Here is a tiny trained network, its code and every weight. The questions are about switching its units off for an input and a class, where a switched-off unit gives its printed mean instead of its output.

import numpy as np


def w(rows, s, z=0):
    codes = np.array(rows[::2]) - 128.0
    scale = np.full(codes.shape[1], s)
    scale[-1] = z or s
    return codes * scale


def f(y):
    return y / 2 * (1 + np.tanh(0.7978845608 * (y + 0.044715 * y**3)))


def log_softmax(a):
    a = a - a.max(-1, keepdims=True)
    return a - np.log(np.exp(a).sum(-1, keepdims=True))


def net(x, mask):
    res = np.array(x, float).reshape(1, 6) / 4 @ E
    y = f(res @ A[0][:, :-1].T + A[0][:, -1])
    res = res + np.where(mask, y, B[0][:, -1]) @ B[0][:, :-1]
    return log_softmax(res[-1] @ U[:, :-1].T + U[:, -1])


A, B = {}, {}
E = w([
[102,183,146,164,254,145],'x0',
[120,200,133,182,186,140],'x1',
[173,116,151,142,62,92],'x2',
[215,65,209,187,184,163],'x3',
[123,235,220,193,157,124],'x4',
[150,122,153,144,115,167],'x5',
],0.008)
A[0] = w([
[137,130,89,129,117,152,85],'neuron 0',
[152,186,119,179,141,171,138],'neuron 1',
[131,164,173,186,93,67,230],'neuron 2',
[158,56,154,187,149,91,173],'neuron 3',
[90,163,209,130,120,113,128],'neuron 4',
[74,145,95,188,179,98,130],'neuron 5',
[75,176,110,107,79,144,183],'neuron 6',
[157,98,129,167,116,196,213],'neuron 7',
[108,128,187,75,210,129,91],'neuron 8',
[160,87,200,159,165,80,244],'neuron 9',
[2,146,121,103,156,77,169],'neuron 10',
[103,48,89,132,139,133,184],'neuron 11',
[142,99,144,104,83,145,12],'neuron 12',
[168,125,147,151,112,90,253],'neuron 13',
[140,159,74,89,133,110,130],'neuron 14',
[147,101,125,81,188,114,11],'neuron 15',
[60,187,105,111,75,81,112],'neuron 16',
[109,97,90,135,139,154,30],'neuron 17',
[53,145,91,131,104,144,105],'neuron 18',
],0.0097,0.0021)
B[0] = w([
[111,130,170,162,104,72,137],'neuron 0',
[107,110,178,98,118,182,216],'neuron 1',
[62,92,79,104,77,122,223],'neuron 2',
[127,91,71,142,106,155,211],'neuron 3',
[99,96,171,142,101,110,202],'neuron 4',
[151,87,145,122,94,131,221],'neuron 5',
[171,42,120,169,121,98,220],'neuron 6',
[153,145,99,179,90,191,190],'neuron 7',
[141,153,156,173,104,135,200],'neuron 8',
[89,125,127,189,133,181,241],'neuron 9',
[136,58,95,135,43,189,254],'neuron 10',
[2,147,195,116,57,100,220],'neuron 11',
[122,140,149,115,149,130,174],'neuron 12',
[94,52,75,85,99,221,183],'neuron 13',
[113,95,113,176,110,120,178],'neuron 14',
[94,114,164,151,103,115,137],'neuron 15',
[175,83,146,171,217,186,252],'neuron 16',
[71,183,146,162,89,102,140],'neuron 17',
[211,96,143,190,134,106,194],'neuron 18',
],0.0067,0.0056)
U = w([
[163,77,84,176,129,157,131],'0',
[54,135,154,152,75,103,189],'1',
[154,130,64,105,128,185,250],'2',
[132,122,146,133,97,124,151],'3',
[124,129,57,122,112,175,50],'4',
[121,110,134,50,149,166,170],'5',
[197,201,105,3,199,103,6],'6',
],0.0073,0.0022)

Each question gives the input, the list of numbers given to net, and the class t.
The units are the neurons (one row each of A and B). Each row of codes is followed by its name. A weight is (code - 128) times the scale printed after its matrix; where a second scale follows, it is the last column's (A, B and U).
mask holds one flag per neuron, in row order. A switched-off neuron (its flag False) gives its mean, the last column of its row in B, instead of its output. The means were averaged over made-up inputs and are rounded, as every weight is.
A unit's drop is (log p(t) with every unit on - log p(t) with that unit switched off) / (log p(t) with every unit on - log p(t) with every unit switched off).
The circuit of an input: a set's keep is (log p(t) with only the set's units on - log p(t) with every unit switched off) / (log p(t) with every unit on - log p(t) with every unit switched off). Starting from the 12 units with the biggest drops (on a tie, the unit counted first), units are removed one at a time, each time the one whose removal leaves the highest keep (on an exact tie, the one counted first), for as long as the keep stays at least 0.8.
circuit, biggest first: the units of the circuit, biggest drop first
unit that matters most: the unit with the biggest drop
top k neurons: the k neurons with the biggest drops, biggest first
drop of u: that unit's drop, to one decimal
input [3,5,-2,3,-7,3], class 1: circuit, biggest first : neuron 11; neuron 16; neuron 17
input [0,-3,-7,-3,-7,-2], class 1: top 2 neurons : neuron 11; neuron 17
input [-3,5,0,-8,0,0], class 0: circuit, biggest first : neuron 16; neuron 6; neuron 18
input [1,2,0,-7,5,2], class 0: circuit, biggest first : neuron 16; neuron 6; neuron 11
input [-6,-3,2,-1,-6,5], class 1: top 2 neurons : neuron 11; neuron 16
input [-5,-5,-5,-5,5,4], class 0: circuit, biggest first : neuron 6; neuron 16; neuron 11
input [-7,3,3,-8,-4,8], class 0: circuit, biggest first : neuron 16; neuron 6
input [0,-6,7,4,5,1], class 4: unit that matters most : neuron 13
input [1,-8,-1,-6,-8,-5], class 1: top 2 neurons : neuron 11; neuron 17
input [-8,3,3,3,-8,7], class 1: top 2 neurons : neuron 11; neuron 16
input [-7,-6,-4,-7,7,0], class 0: drop of neuron 16 : 0.3
input [-3,5,8,6,3,0], class 4: drop of neuron 13 : 0.2
input [-6,-6,6,-2,-6,6], class 1: drop of neuron 11 : 0.9
input [-5,4,-1,6,-7,-3], class 1: top neuron : neuron 11
